Below are the code and all the weights of a small trained network. Each question names an input and a class and asks about switching units off, where a switched-off unit gives its printed mean instead of its output.

import numpy as np


def w(rows, s, z=0):
    codes = np.array(rows[::2]) - 128.0
    scale = np.full(codes.shape[1], s)
    scale[-1] = z or s
    return codes * scale


def norm(h):
    return h / np.sqrt((h * h).mean(-1, keepdims=True) + 1e-5)


def f(y):
    return y / 2 * (1 + np.tanh(0.7978845608 * (y + 0.044715 * y**3)))


def log_softmax(a):
    a = a - a.max(-1, keepdims=True)
    return a - np.log(np.exp(a).sum(-1, keepdims=True))


def net(x, mask):
    res = np.array(x, float).reshape(1, 3) / 4 @ E
    u = 0
    for l in range(3):
        y = f(norm(res) @ A[l][:, :-1].T + A[l][:, -1])
        res = res + np.where(mask[u : u + 13], y, B[l][:, -1]) @ B[l][:, :-1]
        u += 13
    return log_softmax(norm(res)[-1] @ U[:, :-1].T + U[:, -1])


A, B = {}, {}
E = w([
[253,190,81,184],'x0',
[213,63,179,110],'x1',
[71,77,97,211],'x2',
],0.0046)
A[0] = w([
[59,28,76,124,183],'L0N0',
[147,129,110,74,29],'L0N1',
[96,76,146,204,57],'L0N2',
[141,165,107,51,11],'L0N3',
[103,92,87,202,18],'L0N4',
[203,106,69,133,169],'L0N5',
[105,93,81,89,41],'L0N6',
[128,142,140,254,131],'L0N7',
[157,78,176,135,75],'L0N8',
[86,166,14,111,206],'L0N9',
[93,191,110,141,221],'L0N10',
[151,100,58,248,176],'L0N11',
[117,172,121,75,253],'L0N12',
],0.0096,0.0024)
B[0] = w([
[152,155,75,80,247],'L0N0',
[80,200,111,95,121],'L0N1',
[41,147,77,48,173],'L0N2',
[102,173,155,1,142],'L0N3',
[27,192,136,41,165],'L0N4',
[197,131,24,158,189],'L0N5',
[171,108,134,187,125],'L0N6',
[46,221,78,103,202],'L0N7',
[177,20,156,226,156],'L0N8',
[179,120,227,214,224],'L0N9',
[202,76,152,156,198],'L0N10',
[76,173,55,59,253],'L0N11',
[141,122,76,186,194],'L0N12',
],0.0057,0.0048)
A[1] = w([
[202,245,217,95,128],'L1N0',
[81,40,154,22,123],'L1N1',
[35,29,166,117,116],'L1N2',
[178,19,109,177,69],'L1N3',
[83,141,187,178,135],'L1N4',
[151,113,124,149,90],'L1N5',
[174,169,138,57,193],'L1N6',
[71,45,151,99,119],'L1N7',
[71,171,107,136,163],'L1N8',
[150,89,2,203,157],'L1N9',
[202,87,117,67,158],'L1N10',
[125,51,57,71,125],'L1N11',
[92,146,181,142,2],'L1N12',
],0.0084,0.0037)
B[1] = w([
[31,138,81,98,205],'L1N0',
[194,147,76,213,253],'L1N1',
[178,183,58,85,223],'L1N2',
[152,12,166,130,165],'L1N3',
[170,119,133,240,138],'L1N4',
[71,145,106,193,118],'L1N5',
[110,144,2,102,200],'L1N6',
[165,172,70,118,197],'L1N7',
[212,83,159,150,195],'L1N8',
[185,146,181,151,228],'L1N9',
[16,128,139,116,196],'L1N10',
[154,205,205,151,203],'L1N11',
[141,104,68,203,103],'L1N12',
],0.0064,0.0044)
A[2] = w([
[104,158,151,152,78],'L2N0',
[127,160,87,77,122],'L2N1',
[118,72,212,136,3],'L2N2',
[156,130,128,163,94],'L2N3',
[146,9,129,42,85],'L2N4',
[174,128,136,146,179],'L2N5',
[71,255,172,156,190],'L2N6',
[107,150,162,132,6],'L2N7',
[148,122,116,119,15],'L2N8',
[47,80,107,133,97],'L2N9',
[149,160,68,175,113],'L2N10',
[186,103,108,126,131],'L2N11',
[91,152,149,199,114],'L2N12',
],0.0094,0.0046)
B[2] = w([
[157,77,54,138,115],'L2N0',
[6,201,126,139,218],'L2N1',
[55,176,112,80,127],'L2N2',
[144,97,151,169,138],'L2N3',
[181,30,125,221,141],'L2N4',
[85,88,184,190,186],'L2N5',
[168,1,158,131,254],'L2N6',
[154,140,80,111,99],'L2N7',
[139,176,50,173,104],'L2N8',
[97,158,16,71,123],'L2N9',
[131,116,155,143,246],'L2N10',
[149,130,151,183,175],'L2N11',
[207,71,102,139,141],'L2N12',
],0.0063,0.0052)
U = w([
[45,148,33,48,173],'0',
[179,56,148,193,243],'1',
[160,155,76,169,228],'2',
[85,132,175,141,124],'3',
[85,74,226,17,2],'4',
[68,102,248,97,2],'5',
],0.011,0.0048)

Each question gives the input, the list of numbers given to net, and the class t.
The units are the neurons (one row each of A and B). Each row of codes is followed by its name. A weight is (code - 128) times the scale printed after its matrix; where a second scale follows, it is the last column's (A, B and U).
mask holds one flag per neuron, layer by layer. A switched-off neuron (its flag False) gives its mean, the last column of its row in B, instead of its output. The means were averaged over made-up inputs and are rounded, as every weight is.
A unit's drop is (log p(t) with every unit on - log p(t) with that unit switched off) / (log p(t) with every unit on - log p(t) with every unit switched off).
The circuit of an input: a set's keep is (log p(t) with only the set's units on - log p(t) with every unit switched off) / (log p(t) with every unit on - log p(t) with every unit switched off). Starting from the 12 units with the biggest drops (on a tie, the unit counted first), units are removed one at a time, each time the one whose removal leaves the highest keep (on an exact tie, the one counted first), for as long as the keep stays at least 0.8.
circuit, biggest first: the units of the circuit, biggest drop first
unit that matters most: the unit with the biggest drop
k most important neurons: the k neurons with the biggest drops, biggest first
k most important neurons of layer l: the k neurons of layer l with the biggest drops, biggest first
drop when u is switched off: that unit's drop, to one decimal
input [8,-8,-1], class 1: 2 most important neurons of layer 0 => L0N9, L0N0
input [5,-7,-6], class 1: 3 most important neurons of layer 1 => L1N2, L1N7, L1N5
input [5,-3,-6], class 0: circuit, biggest first => L1N0, L1N1
input [4,-4,5], class 0: 3 most important neurons => L0N11, L0N7, L0N4
input [-8,7,-6], class 2: circuit, biggest first => L1N1, L2N6
input [-3,-8,7], class 1: 2 most important neurons => L0N9, L2N6
input [-4,-2,3], class 2: circuit, biggest first => L0N11, L1N2, L1N10
input [-4,7,-6], class 1: circuit, biggest first => L0N8, L2N4
input [-1,-6,-5], class 1: 4 most important neurons => L0N9, L0N11, L0N0, L0N12
input [-6,3,7], class 0: 2 most important neurons => L0N2, L0N9
input [-5,2,-2], class 2: unit that matters most => L1N1
input [5,6,-6], class 0: 3 most important neurons => L1N6, L0N9, L0N10
input [6,-7,2], class 1: 3 most important neurons => L0N9, L2N6, L0N0
input [-1,6,7], class 0: unit that matters most => L0N2
input [-6,-1,3], class 2: 4 most important neurons => L1N1, L0N11, L1N2, L0N7
input [-8,2,0], class 2: 2 most important neurons => L1N1, L1N2
input [5,-5,-4], class 1: 2 most important neurons of layer 1 => L1N2, L1N7
input [-7,-2,0], class 2: 2 most important neurons of layer 1 => L1N2, L1N1
input [-6,3,0], class 2: 2 most important neurons of layer 1 => L1N1, L1N2
input [-4,-6,4], class 1: 2 most important neurons of layer 1 => L1N6, L1N4
input [2,-4,7], class 0: unit that matters most => L0N11
input [-8,-7,-3], class 2: 2 most important neurons => L1N2, L0N7
input [-5,-5,-3], class 1: 2 most important neurons => L1N4, L0N9
input [-7,-7,1], class 1: 2 most important neurons of layer 1 => L1N4, L1N6
input [-7,-2,-6], class 2: drop when L0N6 is switched off => 0.1
input [-6,-1,-5], class 2: drop when L0N7 is switched off => 0.2
input [-6,3,-4], class 2: most important neuron => L1N1
input [-2,6,8], class 0: drop when L0N2 is switched off => 0.2
